Each row is followed by roughly how far along a hidden order it lies, from 0 to 12. A new part has a new order.
In the rows, 100 means zero.
101, 99, 106, 110, 103, 101, 93, 99, 99, 97, 114, 105, 105, 98, 98, 104, 103, 99, 102, 106, 101, 105, 100, 100, 98, 98, 97, 99, 100, 97, 103, 97, 101, 100, 106, 93, 98, 105, 98, 104, 103, 110, 124, 95, 105, 118, 74, 98, 100, 104, 100, 99, 97, 116, 95, 94, 95, 103, 96, 98, 92, 101, 98, 97, 91, 99, 93, 100, 102, 87, 98, 98, 103, 99, 101, 103, 105, 101, 99, 105, 101, 97, 101, 105, 102, 92, 105, 102, 98, 100, 98, 101, 100, 104, 96, 97, 105, 108, 97, 100 => 12
119, 106, 102, 135, 102, 107, 151, 95, 97, 109, 74, 107, 104, 95, 102, 80, 90, 100, 95, 108, 100, 104, 97, 87, 100, 94, 94, 93, 98, 104, 104, 111, 102, 103, 101, 106, 96, 114, 98, 102, 94, 109, 47, 92, 36, 125, 135, 91, 98, 110, 92, 103, 92, 112, 89, 108, 96, 48, 112, 105, 124, 99, 102, 103, 83, 96, 117, 108, 104, 122, 104, 101, 105, 102, 119, 108, 118, 99, 100, 78, 76, 108, 88, 87, 98, 103, 86, 87, 102, 89, 105, 96, 92, 113, 95, 127, 98, 103, 98, 110 => 12
97, 89, 94, 129, 106, 103, 111, 110, 100, 72, 96, 99, 109, 98, 97, 102, 86, 111, 112, 101, 96, 103, 106, 104, 100, 105, 69, 104, 112, 98, 91, 103, 103, 107, 90, 75, 97, 111, 99, 94, 106, 116, 14, 97, 49, 152, 48, 106, 100, 107, 104, 98, 79, 127, 105, 128, 107, 83, 96, 98, 85, 109, 99, 110, 82, 102, 104, 109, 103, 84, 99, 106, 99, 107, 97, 90, 108, 112, 109, 126, 92, 99, 98, 101, 108, 95, 99, 102, 96, 99, 94, 102, 101, 98, 101, 96, 94, 109, 98, 99 => 12
88, 101, 99, 90, 82, 90, 112, 92, 103, 80, 99, 93, 109, 107, 99, 122, 96, 100, 100, 100, 74, 102, 98, 98, 101, 104, 89, 98, 99, 102, 100, 113, 104, 103, 84, 105, 103, 99, 100, 85, 110, 118, 118, 95, 53, 84, 34, 88, 101, 118, 98, 98, 118, 102, 93, 95, 94, 120, 84, 105, 106, 100, 100, 107, 65, 99, 107, 99, 99, 72, 102, 92, 105, 108, 94, 101, 92, 97, 97, 129, 112, 102, 103, 96, 107, 71, 95, 103, 102, 92, 102, 98, 91, 97, 116, 146, 93, 124, 92, 108 => 12
129, 113, 68, 133, 91, 93, 152, 98, 103, 113, 1, 82, 94, 96, 84, 131, 97, 81, 67, 109, 101, 92, 107, 100, 106, 85, 121, 75, 108, 95, 104, 89, 91, 106, 58, 89, 99, 83, 105, 107, 81, 119, 0, 89, 154, 95, 0, 97, 103, 114, 99, 96, 82, 76, 87, 125, 91, 126, 107, 92, 123, 109, 91, 95, 126, 102, 123, 77, 106, 116, 104, 104, 104, 96, 118, 71, 108, 116, 137, 126, 111, 122, 114, 84, 92, 110, 110, 104, 97, 90, 106, 109, 107, 100, 70, 120, 95, 112, 84, 106 => 12
103, 114, 92, 57, 94, 98, 134, 109, 98, 79, 80, 107, 110, 130, 102, 84, 107, 102, 77, 91, 101, 101, 102, 102, 110, 115, 44, 91, 87, 94, 89, 107, 100, 104, 109, 73, 100, 106, 102, 83, 107, 101, 20, 84, 148, 100, 70, 77, 99, 100, 89, 90, 75, 125, 101, 90, 77, 122, 87, 108, 120, 105, 107, 96, 72, 104, 128, 112, 99, 111, 103, 106, 103, 92, 105, 85, 111, 117, 105, 142, 80, 94, 88, 94, 87, 93, 87, 86, 92, 96, 105, 107, 81, 122, 103, 33, 101, 124, 101, 103 => 12
129, 64, 105, 92, 94, 98, 77, 109, 99, 85, 95, 115, 109, 117, 102, 99, 84, 94, 87, 98, 94, 98, 98, 88, 99, 91, 52, 103, 104, 94, 105, 93, 100, 108, 93, 88, 103, 98, 95, 103, 108, 110, 86, 100, 81, 117, 14, 78, 99, 122, 95, 91, 90, 94, 105, 118, 96, 78, 94, 100, 107, 100, 91, 96, 82, 104, 117, 114, 102, 83, 106, 103, 106, 109, 104, 94, 119, 106, 101, 86, 82, 103, 96, 106, 109, 102, 86, 76, 102, 104, 106, 99, 100, 115, 124, 113, 98, 104, 94, 108 => 12
126, 104, 83, 26, 67, 95, 106, 87, 104, 80, 123, 104, 92, 92, 100, 110, 69, 78, 118, 110, 86, 102, 98, 93, 110, 101, 64, 107, 87, 104, 103, 102, 88, 95, 121, 108, 104, 94, 103, 89, 110, 65, 73, 99, 38, 100, 75, 52, 103, 108, 105, 103, 95, 80, 92, 117, 88, 120, 114, 99, 119, 103, 85, 100, 112, 94, 59, 108, 95, 73, 101, 107, 95, 108, 83, 110, 102, 82, 101, 92, 96, 92, 104, 97, 83, 63, 108, 107, 101, 104, 109, 114, 90, 120, 93, 117, 97, 102, 98, 93 => 12
92, 101, 99, 86, 97, 106, 83, 97, 103, 72, 126, 103, 103, 126, 96, 80, 90, 115, 116, 92, 99, 105, 108, 101, 98, 103, 62, 98, 102, 106, 95, 105, 101, 107, 123, 98, 102, 112, 103, 98, 105, 108, 56, 92, 93, 146, 20, 130, 100, 114, 104, 100, 75, 121, 91, 121, 90, 86, 88, 107, 80, 92, 94, 102, 103, 104, 113, 114, 98, 83, 97, 99, 102, 91, 122, 87, 85, 106, 104, 141, 102, 125, 95, 93, 112, 91, 99, 104, 102, 100, 106, 86, 104, 92, 110, 137, 91, 117, 99, 91 => 12
74, 92, 96, 124, 95, 97, 105, 103, 100, 96, 126, 99, 104, 115, 95, 118, 67, 100, 90, 77, 83, 107, 98, 103, 98, 94, 126, 96, 70, 76, 99, 93, 106, 105, 61, 98, 101, 116, 94, 90, 106, 119, 93, 94, 114, 163, 121, 136, 99, 92, 98, 98, 124, 115, 105, 74, 108, 107, 113, 94, 105, 101, 108, 105, 96, 96, 86, 94, 104, 86, 102, 104, 104, 110, 87, 90, 116, 82, 140, 93, 116, 124, 111, 108, 104, 88, 73, 89, 96, 108, 93, 101, 108, 104, 102, 113, 95, 116, 96, 104 => 12
93, 76, 104, 137, 85, 95, 75, 110, 96, 61, 98, 111, 107, 95, 93, 116, 88, 111, 94, 98, 102, 102, 102, 100, 95, 114, 64, 107, 121, 91, 103, 83, 106, 106, 70, 92, 103, 101, 95, 105, 101, 83, 100, 103, 100, 169, 97, 96, 103, 118, 104, 100, 78, 121, 94, 119, 105, 77, 101, 94, 84, 109, 104, 108, 92, 93, 57, 92, 98, 47, 89, 105, 96, 108, 102, 103, 111, 91, 95, 122, 85, 118, 112, 106, 101, 63, 109, 89, 102, 103, 95, 115, 86, 118, 122, 46, 83, 83, 101, 100 => 0
74, 111, 106, 107, 105, 89, 65, 103, 103, 33, 81, 115, 111, 131, 75, 128, 107, 113, 99, 60, 93, 107, 108, 105, 97, 106, 59, 98, 119, 101, 82, 96, 106, 94, 109, 87, 96, 79, 104, 107, 108, 122, 57, 90, 95, 25, 109, 140, 102, 63, 101, 97, 78, 111, 106, 125, 80, 117, 90, 91, 114, 98, 87, 102, 118, 102, 80, 99, 99, 37, 74, 99, 91, 101, 83, 93, 59, 115, 90, 138, 116, 81, 103, 107, 113, 32, 110, 100, 94, 109, 93, 97, 103, 107, 124, 118, 91, 99, 84, 109 => 12
89, 102, 92, 49, 97, 96, 80, 111, 101, 107, 56, 81, 104, 99, 80, 83, 94, 98, 113, 94, 79, 97, 98, 104, 103, 115, 68, 88, 84, 97, 94, 111, 95, 106, 101, 104, 99, 117, 98, 96, 98, 64, 122, 85, 149, 138, 72, 122, 97, 123, 105, 97, 95, 115, 98, 70, 97, 109, 109, 108, 122, 108, 109, 101, 96, 97, 106, 101, 99, 82, 96, 97, 106, 110, 107, 96, 84, 114, 140, 145, 103, 103, 116, 106, 107, 106, 102, 90, 100, 98, 91, 103, 103, 99, 113, 130, 87, 98, 95, 109 => 12

Next part:
109, 102, 97, 107, 101, 106, 95, 85, 99, 72, 103, 75, 85, 114, 79, 110, 134, 48, 111, 98, 128, 132, 122, 81, 113, 100, 70, 149, 109, 96, 111, 81, 81, 107, 75, 68, 83, 94, 146, 91, 102, 71, 131, 119, 70, 85, 89, 68, 135, 81, 87, 60, 118, 89, 98, 143, 89, 105, 122, 122, 56, 122, 120, 66, 114, 77, 101, 133, 77, 94, 115, 56, 121, 121, 115, 111, 103, 110, 68, 52, 112, 102, 68, 87, 117, 59, 99, 169, 89, 103, 95, 94, 89, 119, 113, 85, 107, 88, 127, 104, 98, 128, 83, 124, 107, 168, 70, 72, 100, 92, 124, 111, 63, 105, 101, 99, 68, 97, 112, 97, 103, 80, 105, 63, 145, 77, 110, 76, 112, 67, 35, 92, 93, 113, 107, 88, 145, 81, 162, 92, 62, 119, 109, 109, 79, 62, 105, 144 => 12
110, 98, 94, 108, 96, 106, 101, 93, 102, 82, 106, 90, 86, 106, 83, 107, 114, 76, 107, 104, 116, 119, 121, 109, 102, 94, 92, 146, 123, 94, 108, 87, 83, 94, 96, 70, 91, 100, 123, 102, 92, 76, 109, 110, 78, 86, 100, 70, 127, 95, 89, 64, 112, 78, 78, 131, 89, 101, 112, 116, 72, 111, 120, 75, 108, 90, 110, 138, 77, 104, 112, 60, 116, 117, 111, 114, 97, 111, 97, 72, 119, 116, 78, 98, 125, 72, 91, 147, 82, 100, 98, 79, 91, 115, 103, 93, 103, 95, 115, 109, 101, 121, 114, 119, 99, 158, 87, 76, 110, 97, 118, 103, 66, 107, 105, 106, 77, 100, 97, 93, 103, 102, 107, 74, 145, 98, 107, 80, 111, 81, 68, 95, 108, 110, 110, 91, 126, 95, 139, 88, 67, 113, 102, 105, 82, 70, 111, 134 => 7
110, 112, 80, 99, 88, 117, 86, 88, 102, 96, 99, 94, 115, 126, 88, 99, 88, 134, 101, 120, 85, 92, 100, 119, 64, 92, 144, 122, 143, 111, 104, 97, 90, 81, 102, 70, 101, 101, 145, 88, 89, 86, 79, 110, 125, 88, 136, 92, 95, 97, 102, 93, 91, 103, 102, 109, 100, 100, 84, 120, 113, 109, 129, 93, 108, 98, 128, 135, 154, 118, 81, 68, 100, 122, 113, 110, 99, 90, 133, 88, 98, 113, 74, 101, 104, 105, 98, 91, 80, 73, 115, 87, 101, 102, 85, 85, 102, 125, 105, 115, 95, 98, 54, 117, 84, 129, 109, 115, 83, 112, 99, 89, 70, 134, 107, 118, 106, 71, 83, 97, 107, 141, 117, 90, 135, 112, 115, 86, 119, 111, 124, 81, 134, 88, 101, 107, 115, 134, 125, 67, 76, 80, 59, 102, 98, 82, 113, 135 => 0
102, 105, 95, 103, 95, 96, 96, 98, 93, 112, 96, 95, 100, 102, 105, 94, 74, 129, 99, 112, 85, 96, 95, 120, 83, 95, 118, 112, 90, 95, 99, 99, 99, 83, 103, 99, 98, 107, 96, 104, 99, 101, 84, 97, 119, 96, 114, 110, 75, 110, 99, 99, 98, 97, 93, 97, 101, 95, 88, 98, 113, 94, 113, 104, 91, 104, 109, 103, 125, 117, 97, 102, 95, 99, 98, 100, 98, 102, 145, 112, 115, 113, 102, 114, 110, 102, 100, 93, 95, 103, 107, 84, 106, 76, 86, 95, 106, 103, 104, 105, 102, 94, 95, 102, 95, 97, 117, 100, 107, 106, 87, 95, 95, 102, 114, 101, 107, 106, 72, 89, 104, 129, 104, 113, 112, 121, 99, 103, 112, 103, 132, 106, 119, 98, 101, 105, 90, 123, 97, 87, 93, 82, 83, 97, 98, 101, 107, 91 => 0
112, 96, 94, 111, 96, 106, 110, 86, 109, 70, 100, 83, 89, 107, 82, 100, 110, 78, 106, 114, 135, 113, 125, 106, 116, 88, 81, 154, 104, 92, 107, 75, 81, 88, 88, 64, 87, 99, 124, 100, 92, 80, 118, 115, 61, 88, 90, 74, 130, 92, 93, 54, 116, 91, 84, 129, 90, 102, 104, 118, 67, 115, 117, 74, 104, 81, 106, 138, 99, 99, 126, 63, 119, 108, 111, 115, 101, 115, 88, 57, 112, 112, 90, 95, 103, 62, 102, 150, 90, 107, 91, 75, 93, 114, 110, 92, 100, 74, 128, 107, 104, 122, 107, 122, 101, 159, 80, 69, 121, 93, 112, 111, 79, 97, 113, 96, 68, 119, 107, 103, 102, 106, 103, 64, 148, 98, 96, 78, 108, 75, 51, 102, 99, 109, 111, 92, 140, 88, 132, 93, 63, 110, 102, 101, 80, 57, 113, 108 => 8
110, 97, 94, 107, 92, 104, 102, 97, 101, 88, 99, 93, 85, 103, 85, 109, 105, 80, 105, 102, 110, 122, 116, 115, 95, 94, 93, 146, 129, 95, 109, 89, 85, 94, 104, 71, 93, 101, 114, 106, 91, 75, 100, 108, 88, 84, 104, 72, 123, 98, 88, 71, 107, 72, 67, 132, 91, 99, 107, 115, 77, 109, 120, 82, 108, 97, 114, 140, 94, 111, 105, 64, 113, 118, 109, 115, 94, 112, 115, 82, 124, 119, 77, 103, 133, 73, 91, 143, 78, 99, 101, 74, 89, 112, 98, 96, 105, 96, 106, 107, 101, 120, 121, 116, 96, 152, 94, 78, 113, 97, 119, 98, 64, 108, 105, 105, 80, 97, 90, 84, 105, 108, 109, 79, 157, 104, 107, 85, 114, 81, 77, 97, 118, 109, 110, 91, 131, 101, 143, 86, 64, 115, 102, 104, 84, 69, 112, 132 => 6
101, 96, 105, 109, 117, 89, 116, 107, 84, 108, 108, 89, 63, 85, 103, 106, 111, 60, 109, 81, 87, 129, 112, 104, 113, 110, 59, 124, 74, 82, 117, 98, 100, 120, 95, 108, 95, 101, 99, 121, 114, 87, 111, 102, 77, 92, 72, 80, 109, 109, 85, 80, 124, 77, 79, 123, 88, 92, 128, 94, 68, 90, 111, 84, 103, 99, 90, 105, 18, 105, 103, 95, 108, 109, 104, 109, 94, 132, 92, 96, 115, 127, 95, 103, 140, 69, 85, 145, 101, 127, 89, 91, 82, 88, 98, 106, 113, 94, 100, 90, 102, 127, 157, 110, 111, 119, 98, 76, 97, 105, 119, 99, 73, 83, 95, 99, 83, 125, 94, 76, 108, 62, 103, 100, 130, 85, 96, 99, 105, 84, 79, 107, 90, 117, 115, 86, 104, 77, 133, 96, 79, 121, 121, 105, 81, 78, 99, 109 => 9
113, 99, 93, 108, 93, 108, 96, 92, 104, 81, 108, 87, 89, 111, 77, 111, 110, 66, 105, 103, 119, 122, 118, 106, 98, 93, 95, 152, 132, 97, 110, 87, 85, 96, 97, 71, 91, 98, 131, 95, 98, 76, 107, 113, 81, 83, 99, 67, 129, 91, 92, 70, 110, 74, 78, 138, 90, 101, 109, 122, 73, 112, 121, 80, 111, 90, 114, 141, 77, 105, 111, 57, 116, 123, 114, 118, 97, 108, 101, 67, 119, 116, 68, 94, 124, 72, 89, 156, 76, 98, 100, 76, 89, 119, 102, 91, 107, 97, 113, 108, 100, 120, 100, 116, 97, 171, 81, 75, 115, 95, 125, 101, 63, 110, 103, 110, 73, 94, 105, 95, 102, 104, 107, 71, 155, 94, 110, 79, 112, 82, 58, 93, 110, 107, 111, 91, 132, 100, 149, 88, 62, 116, 104, 106, 84, 63, 110, 148 => 7
106, 100, 103, 105, 105, 90, 125, 100, 86, 101, 105, 91, 60, 88, 105, 92, 94, 87, 106, 94, 83, 124, 112, 119, 119, 100, 70, 115, 49, 80, 115, 99, 103, 114, 87, 112, 100, 104, 109, 120, 117, 92, 112, 105, 72, 95, 73, 91, 98, 117, 89, 66, 125, 69, 96, 111, 85, 87, 118, 90, 74, 89, 114, 89, 98, 104, 89, 96, 31, 96, 113, 96, 107, 102, 98, 108, 98, 127, 92, 94, 111, 125, 109, 103, 108, 75, 83, 136, 108, 135, 94, 82, 86, 78, 101, 98, 107, 100, 106, 94, 102, 118, 152, 115, 107, 107, 101, 75, 101, 107, 105, 103, 86, 79, 100, 96, 92, 137, 94, 84, 113, 76, 101, 101, 124, 104, 80, 94, 101, 87, 93, 100, 86, 102, 117, 87, 94, 85, 122, 101, 91, 108, 110, 101, 80, 75, 105, 90 => 6
92, 97, 120, 87, 108, 76, 133, 114, 82, 106, 106, 105, 52, 74, 125, 93, 103, 93, 109, 80, 66, 136, 120, 110, 128, 109, 70, 83, 35, 81, 103, 105, 100, 119, 85, 136, 99, 104, 71, 134, 118, 97, 122, 94, 85, 99, 74, 96, 96, 119, 83, 81, 123, 63, 92, 98, 87, 84, 126, 78, 74, 98, 96, 101, 91, 120, 76, 79, 37, 97, 111, 114, 99, 77, 82, 92, 90, 130, 83, 113, 117, 99, 130, 117, 117, 75, 97, 119, 123, 140, 88, 97, 89, 73, 106, 103, 94, 106, 84, 92, 99, 114, 179, 102, 112, 70, 111, 72, 95, 98, 97, 108, 116, 80, 96, 81, 115, 126, 77, 56, 110, 68, 99, 114, 87, 108, 74, 108, 97, 79, 102, 109, 71, 96, 107, 84, 74, 65, 112, 115, 112, 124, 119, 101, 78, 91, 101, 58 => 7
104, 103, 109, 101, 108, 87, 112, 101, 84, 115, 100, 96, 73, 89, 117, 91, 82, 105, 99, 93, 80, 120, 100, 110, 106, 102, 87, 96, 42, 85, 103, 103, 110, 111, 96, 127, 97, 106, 86, 113, 120, 103, 103, 92, 101, 101, 81, 112, 75, 116, 92, 81, 116, 86, 98, 94, 93, 86, 116, 86, 97, 88, 104, 105, 90, 109, 90, 81, 46, 101, 107, 107, 94, 96, 90, 95, 100, 112, 117, 113, 115, 124, 114, 113, 110, 97, 86, 105, 112, 126, 104, 89, 94, 60, 90, 97, 107, 115, 101, 98, 102, 100, 143, 100, 107, 93, 110, 89, 93, 103, 90, 95, 97, 81, 106, 95, 101, 131, 86, 81, 105, 91, 96, 121, 91, 118, 82, 107, 102, 96, 131, 106, 89, 91, 108, 97, 72, 104, 102, 101, 102, 98, 107, 98, 92, 101, 99, 86 => 3
